Below is a small trained network, with its code and all its weights. Each question gives an input and a target symbol and asks what happens when units are switched off, that is, made to give their printed mean instead of their output.

import numpy as np


def w(rows, s, z=0):
    codes = np.array(rows[::2]) - 128.0
    scale = np.full(codes.shape[1], s)
    scale[-1] = z or s
    return codes * scale


def f(y):
    return y / 2 * (1 + np.tanh(0.7978845608 * (y + 0.044715 * y**3)))


def softmax(a):
    e = np.exp(a - a.max(-1, keepdims=True))
    return e / e.sum(-1, keepdims=True)


def log_softmax(a):
    a = a - a.max(-1, keepdims=True)
    return a - np.log(np.exp(a).sum(-1, keepdims=True))


def net(x, mask):
    ids = ['αβγεηθλμξστψω'.index(c) for c in x.split()]
    T = len(ids)
    res = E[ids] + P[:T]
    u = 0
    for l in range(2):
        r = res
        for j in range(2):
            rows = slice(3 * j, 3 * j + 3)
            q, k, v = (r @ M[l][rows].T for M in (Q, K, V))
            z = softmax(np.where(np.tri(T) > 0, q @ k.T / 3**0.5, -1e9)) @ v
            o = O[l][rows]
            res = res + np.where(mask[u + j], z, o[:, -1]) @ o[:, :-1]
        u += 2
        y = f(res @ A[l][:, :-1].T + A[l][:, -1])
        res = res + np.where(mask[u : u + 8], y, B[l][:, -1]) @ B[l][:, :-1]
        u += 8
    return log_softmax(res[-1] @ U[:, :-1].T + U[:, -1])


Q, K, V, O, A, B = {}, {}, {}, {}, {}, {}
E = w([
[136,29,202],'α',
[119,146,25],'β',
[86,155,105],'γ',
[131,28,191],'ε',
[8,162,42],'η',
[91,62,112],'θ',
[66,161,242],'λ',
[74,71,151],'μ',
[225,176,150],'ξ',
[143,40,93],'σ',
[160,168,154],'τ',
[126,33,175],'ψ',
[191,43,142],'ω',
],0.016)
P = w([
[212,4,216],'0',
[157,61,154],'1',
[170,136,114],'2',
[140,209,84],'3',
[167,189,63],'4',
[182,164,77],'5',
],0.0012)
Q[0] = w([
[80,16,135],'L0H1',
[191,231,114],'L0H1',
[159,132,174],'L0H1',
[217,23,129],'L0H2',
[181,91,236],'L0H2',
[9,54,148],'L0H2',
],0.014)
K[0] = w([
[120,234,118],'L0H1',
[124,4,119],'L0H1',
[136,107,167],'L0H1',
[112,64,90],'L0H2',
[94,95,145],'L0H2',
[122,204,97],'L0H2',
],0.018)
V[0] = w([
[154,114,117],'L0H1',
[255,200,205],'L0H1',
[152,151,174],'L0H1',
[189,100,143],'L0H2',
[121,33,119],'L0H2',
[136,155,101],'L0H2',
],0.0097)
O[0] = w([
[134,115,2,131],'L0H1',
[255,161,149,4],'L0H1',
[148,81,228,98],'L0H1',
[34,197,96,143],'L0H2',
[100,20,151,254],'L0H2',
[218,78,79,88],'L0H2',
],0.0048,0.0059)
A[0] = w([
[227,93,135,254],'L0N1',
[95,110,3,136],'L0N2',
[48,131,93,163],'L0N3',
[105,228,103,247],'L0N4',
[145,148,155,216],'L0N5',
[177,227,80,92],'L0N6',
[64,150,167,90],'L0N7',
[193,140,115,215],'L0N8',
],0.012,0.0042)
B[0] = w([
[12,91,74,186],'L0N1',
[242,118,211,231],'L0N2',
[170,90,253,254],'L0N3',
[200,242,145,152],'L0N4',
[75,125,58,135],'L0N5',
[165,51,140,136],'L0N6',
[74,121,231,171],'L0N7',
[18,152,130,136],'L0N8',
],0.0058,0.0073)
Q[1] = w([
[159,69,134],'L1H1',
[200,150,171],'L1H1',
[155,176,70],'L1H1',
[179,96,131],'L1H2',
[127,4,137],'L1H2',
[103,116,95],'L1H2',
],0.019)
K[1] = w([
[178,156,110],'L1H1',
[135,79,165],'L1H1',
[117,3,103],'L1H1',
[235,164,123],'L1H2',
[146,242,145],'L1H2',
[122,150,63],'L1H2',
],0.017)
V[1] = w([
[45,33,73],'L1H1',
[93,162,97],'L1H1',
[230,2,4],'L1H1',
[45,60,122],'L1H2',
[120,41,101],'L1H2',
[173,68,119],'L1H2',
],0.008)
O[1] = w([
[56,11,62,214],'L1H1',
[69,167,71,20],'L1H1',
[159,77,3,66],'L1H1',
[40,69,139,254],'L1H2',
[113,4,11,232],'L1H2',
[203,98,160,210],'L1H2',
],0.0059)
A[1] = w([
[31,123,142,188],'L1N1',
[171,250,105,3],'L1N2',
[36,124,89,245],'L1N3',
[245,110,86,217],'L1N4',
[141,68,138,3],'L1N5',
[161,27,1,66],'L1N6',
[141,93,212,54],'L1N7',
[195,146,5,80],'L1N8',
],0.0084,0.0052)
B[1] = w([
[123,208,110,225],'L1N1',
[80,4,102,138],'L1N2',
[93,201,76,217],'L1N3',
[105,219,95,173],'L1N4',
[163,153,170,184],'L1N5',
[200,133,86,252],'L1N6',
[136,74,145,212],'L1N7',
[73,78,254,145],'L1N8',
],0.008,0.015)
U = w([
[112,107,100,75],'α',
[230,225,93,222],'β',
[136,130,119,205],'γ',
[102,82,93,128],'ε',
[171,74,171,2],'η',
[140,3,128,8],'θ',
[73,214,144,53],'λ',
[11,54,125,122],'μ',
[34,237,32,142],'ξ',
[199,69,99,76],'σ',
[67,204,73,221],'τ',
[112,110,95,99],'ψ',
[124,116,35,219],'ω',
],0.0061,0.0048)

Each question gives the input, a string of symbols that net reads in full, and the target symbol t.
The units are the heads (3 rows each of Q, K, V and O) and the neurons (one row each of A and B). Each row of codes is followed by its name. A weight is (code - 128) times the scale printed after its matrix; where a second scale follows, it is the last column's (O, A, B and U).
mask holds one flag per unit, layer by layer, with each layer's heads first. A switched-off unit (its flag False) gives its mean, the last column of its rows in O or B, instead of its output. The means were averaged over made-up inputs and are rounded, as every weight is.
A unit's drop is (log p(t) with every unit on - log p(t) with that unit switched off) / (log p(t) with every unit on - log p(t) with every unit switched off).
The circuit of an input: a set's keep is (log p(t) with only the set's units on - log p(t) with every unit switched off) / (log p(t) with every unit on - log p(t) with every unit switched off). Starting from the 12 units with the biggest drops (on a tie, the unit counted first), units are removed one at a time, each time the one whose removal leaves the highest keep (on an exact tie, the one counted first), for as long as the keep stays at least 0.8.
units of the circuit, in order: the units of the circuit, biggest drop first
top k neurons: the k neurons with the biggest drops, biggest first
heads that matter: for each layer, one digit per head in row order, 1 if its drop is at least 0.15 and else 0, layers parted by /
drop of u: that unit's drop, to one decimal
input ε γ ψ λ, target λ: units of the circuit, in order -> L1H1; L0N7
input μ μ η ε μ ε, target η: heads that matter -> 10 / 11
input μ β μ ε, target β: units of the circuit, in order -> L1H1; L1H2; L0N2; L0N4
input μ η θ β η θ, target η: heads that matter -> 10 / 10
input ε μ μ, target μ: units of the circuit, in order -> L1N6; L0H1; L1H1
input μ λ α σ, target λ: units of the circuit, in order -> L1H1; L1H2; L0H2
input ω ω ξ ω σ β, target β: units of the circuit, in order -> L0N2; L1H2
input η β μ μ μ θ, target β: heads that matter -> 01 / 11
input α θ η ξ ω, target ξ: top 2 neurons -> L0N1; L0N3
input σ ε η, target η: top 2 neurons -> L0N2; L0N3
input ε λ μ ξ ψ θ, target ξ: top 2 neurons -> L0N3; L0N2
input ε ω μ μ μ ε, target μ: top 3 neurons -> L0N1; L1N6; L0N7
input θ σ ω ω β θ, target β: top 2 neurons -> L0N2; L1N4
input μ θ μ μ ω, target ω: top 2 neurons -> L0N3; L1N6
input ψ μ ξ ω ψ η, target η: top 3 neurons -> L0N2; L0N3; L0N7
input ξ μ ω λ ξ, target ω: top 4 neurons -> L0N3; L0N1; L1N6; L0N7
input β μ μ, target β: top 3 neurons -> L0N2; L0N1; L1N4
input τ ω γ, target ω: top 2 neurons -> L0N1; L1N6
input τ ξ μ μ μ, target ξ: top neuron -> L0N1
input μ η μ σ, target η: top 2 neurons -> L0N2; L0N3
input λ μ σ ψ, target λ: drop of L0N1 -> 0.1
input β μ μ ω, target β: drop of L1N5 -> -0.1
input ω ω μ β ω β, target β: drop of L1N4 -> 0.3
